Here is a tiny trained network, its code and every weight. The questions are about switching its units off for an input and a target symbol, where a switched-off unit gives its printed mean instead of its output.

import numpy as np


def w(rows, s, z=0):
    codes = np.array(rows[::2]) - 128.0
    scale = np.full(codes.shape[1], s)
    scale[-1] = z or s
    return codes * scale


def f(y):
    return np.maximum(y, 0)


def softmax(a):
    e = np.exp(a - a.max(-1, keepdims=True))
    return e / e.sum(-1, keepdims=True)


def log_softmax(a):
    a = a - a.max(-1, keepdims=True)
    return a - np.log(np.exp(a).sum(-1, keepdims=True))


def net(x, mask):
    ids = ['ΓΔΩεζλμπσ'.index(c) for c in x.split()]
    T = len(ids)
    res = E[ids] + P[:T]
    r = res
    for j in range(3):
        rows = slice(4 * j, 4 * j + 4)
        q, k, v = (r @ M[0][rows].T for M in (Q, K, V))
        z = softmax(np.where(np.tri(T) > 0, q @ k.T / 4**0.5, -1e9)) @ v
        o = O[0][rows]
        res = res + np.where(mask[j], z, o[:, -1]) @ o[:, :-1]
    y = f(res @ A[0][:, :-1].T + A[0][:, -1])
    res = res + np.where(mask[3:7], y, B[0][:, -1]) @ B[0][:, :-1]
    return log_softmax(res[-1] @ U[:, :-1].T + U[:, -1])


Q, K, V, O, A, B = {}, {}, {}, {}, {}, {}
E = w([
[101,171,56,79],'Γ',
[134,195,131,123],'Δ',
[142,167,114,83],'Ω',
[127,119,165,94],'ε',
[121,137,124,101],'ζ',
[130,93,122,121],'λ',
[94,171,141,82],'μ',
[113,5,168,131],'π',
[233,87,7,131],'σ',
],0.015)
P = w([
[158,165,123,155],'0',
[106,140,133,145],'1',
[115,163,36,189],'2',
[198,146,146,111],'3',
[90,125,129,110],'4',
[116,150,23,148],'5',
[195,130,143,88],'6',
[83,108,122,92],'7',
[115,134,17,124],'8',
[199,110,146,64],'9',
[75,91,117,72],'10',
[111,118,6,103],'11',
[188,92,140,62],'12',
[68,80,111,57],'13',
],0.011)
Q[0] = w([
[179,128,113,41],'h1',
[195,129,43,27],'h1',
[72,112,199,147],'h1',
[51,100,105,138],'h1',
[114,138,33,33],'h2',
[179,106,182,127],'h2',
[210,155,175,64],'h2',
[154,133,107,180],'h2',
[203,73,235,75],'h3',
[254,170,220,55],'h3',
[140,164,115,128],'h3',
[85,113,89,199],'h3',
],0.022)
K[0] = w([
[123,117,101,91],'h1',
[126,104,121,61],'h1',
[125,158,126,157],'h1',
[129,160,169,125],'h1',
[134,95,116,48],'h2',
[118,116,160,155],'h2',
[91,67,131,159],'h2',
[161,126,117,147],'h2',
[148,2,123,165],'h3',
[209,17,145,129],'h3',
[146,141,135,116],'h3',
[122,197,129,159],'h3',
],0.034)
V[0] = w([
[124,137,216,191],'h1',
[69,223,117,101],'h1',
[67,134,174,64],'h1',
[107,185,164,164],'h1',
[133,65,110,96],'h2',
[118,111,173,126],'h2',
[147,39,62,82],'h2',
[86,216,137,91],'h2',
[78,147,135,147],'h3',
[157,53,130,133],'h3',
[132,255,149,67],'h3',
[86,167,132,134],'h3',
],0.0098)
O[0] = w([
[168,105,181,176,2],'h1',
[152,226,116,157,175],'h1',
[61,173,118,164,154],'h1',
[179,161,154,164,74],'h1',
[178,145,155,158,182],'h2',
[152,146,119,102,107],'h2',
[193,145,179,204,230],'h2',
[104,80,127,6,139],'h2',
[98,94,122,135,125],'h3',
[173,153,146,71,126],'h3',
[65,149,111,220,134],'h3',
[92,95,116,152,128],'h3',
],0.012,0.0047)
A[0] = w([
[65,163,249,115,62],'n1',
[63,92,200,129,62],'n2',
[167,153,49,130,69],'n3',
[108,119,76,135,3],'n4',
],0.019,0.0071)
B[0] = w([
[153,83,218,218,187],'n1',
[13,105,108,123,193],'n2',
[73,111,158,117,250],'n3',
[249,147,143,94,253],'n4',
],0.022,0.0068)
U = w([
[66,207,190,43,51],'Γ',
[180,230,25,124,207],'Δ',
[98,108,124,113,146],'Ω',
[106,60,205,135,70],'ε',
[96,31,12,105,253],'ζ',
[208,21,67,149,156],'λ',
[188,143,118,222,177],'μ',
[243,107,210,127,60],'π',
[134,1,166,31,44],'σ',
],0.0061,0.0051)

Each question gives the input, a string of symbols that net reads in full, and the target symbol t.
The units are the heads (4 rows each of Q, K, V and O) and the neurons (one row each of A and B). Each row of codes is followed by its name. A weight is (code - 128) times the scale printed after its matrix; where a second scale follows, it is the last column's (O, A, B and U).
mask holds one flag per unit, heads first, then neurons. A switched-off unit (its flag False) gives its mean, the last column of its rows in O or B, instead of its output. The means were averaged over made-up inputs and are rounded, as every weight is.
A unit's drop is (log p(t) with every unit on - log p(t) with that unit switched off) / (log p(t) with every unit on - log p(t) with every unit switched off).
The circuit of an input: a set's keep is (log p(t) with only the set's units on - log p(t) with every unit switched off) / (log p(t) with every unit on - log p(t) with every unit switched off). Starting from all 7 units, units are removed one at a time, each time the one whose removal leaves the highest keep (on an exact tie, the one counted first), for as long as the keep stays at least 0.8.
circuit, biggest first: the units of the circuit, biggest drop first
most important unit: the unit with the biggest drop
k most important neurons: the k neurons with the biggest drops, biggest first
which heads matter: for each layer, one digit per head in row order, 1 if its drop is at least 0.15 and else 0, layers parted by /
input ζ Δ Γ π μ μ, target ζ: circuit, biggest first	(h2, h3)
input μ μ π ε ζ Δ ε ε μ λ μ σ μ λ, target ζ: circuit, biggest first	(n2, h3)
input λ ε π μ, target π: circuit, biggest first	(h3, h2)
input μ ζ μ μ σ Δ λ ε, target π: 2 most important neurons	(n1, n2)
input σ Δ Ω Ω, target σ: circuit, biggest first	(h1)
input π λ μ π Ω σ μ μ ε π Γ, target Δ: circuit, biggest first	(n4, h1, h3)
input ε μ μ Δ Δ π λ ε μ λ μ π, target ζ: which heads matter	011
input μ Γ μ μ Δ Ω π μ ε, target ζ: which heads matter	111
input μ ζ Ω μ Γ π Δ ε λ μ μ ε, target Δ: 3 most important neurons	(n4, n1, n2)
input π μ ζ ε ζ μ μ π Γ μ ζ μ μ, target Γ: circuit, biggest first	(h1, n4, h3)
input π Γ Ω ε μ π π π μ μ μ ζ, target Δ: circuit, biggest first	(n4, h3, n1, h1)
input Δ Γ μ σ σ ζ, target μ: which heads matter	011
input ζ π π, target ζ: which heads matter	010
input μ π λ, target ζ: 2 most important neurons	(n2, n1)
input μ λ π μ Ω Γ μ Γ π ε μ ζ, target Δ: 3 most important neurons	(n4, n1, n2)
input Δ λ ε ε Γ Ω μ μ Γ σ, target σ: most important unit	h1
input Γ Γ Δ ε ε λ Δ Δ μ μ μ λ, target Δ: circuit, biggest first	(h1, n1)
input λ λ Γ Δ μ π ζ, target π: circuit, biggest first	(h2, h3)
input Γ λ π Ω Δ Δ μ μ μ ε Ω μ, target Δ: circuit, biggest first	(h3, n4, n1, h1)
input Ω σ λ μ μ ζ ζ, target σ: circuit, biggest first	(h1, h2)
input ε μ μ μ σ λ, target μ: circuit, biggest first	(h3, h2)
input μ Γ ε Γ, target Γ: 2 most important neurons	(n3, n1)
input Δ π ζ, target ζ: circuit, biggest first	(h2, h3)
input μ Γ Δ ζ ζ ε π μ π Ω, target π: most important unit	h2
input π ζ μ μ, target π: which heads matter	101
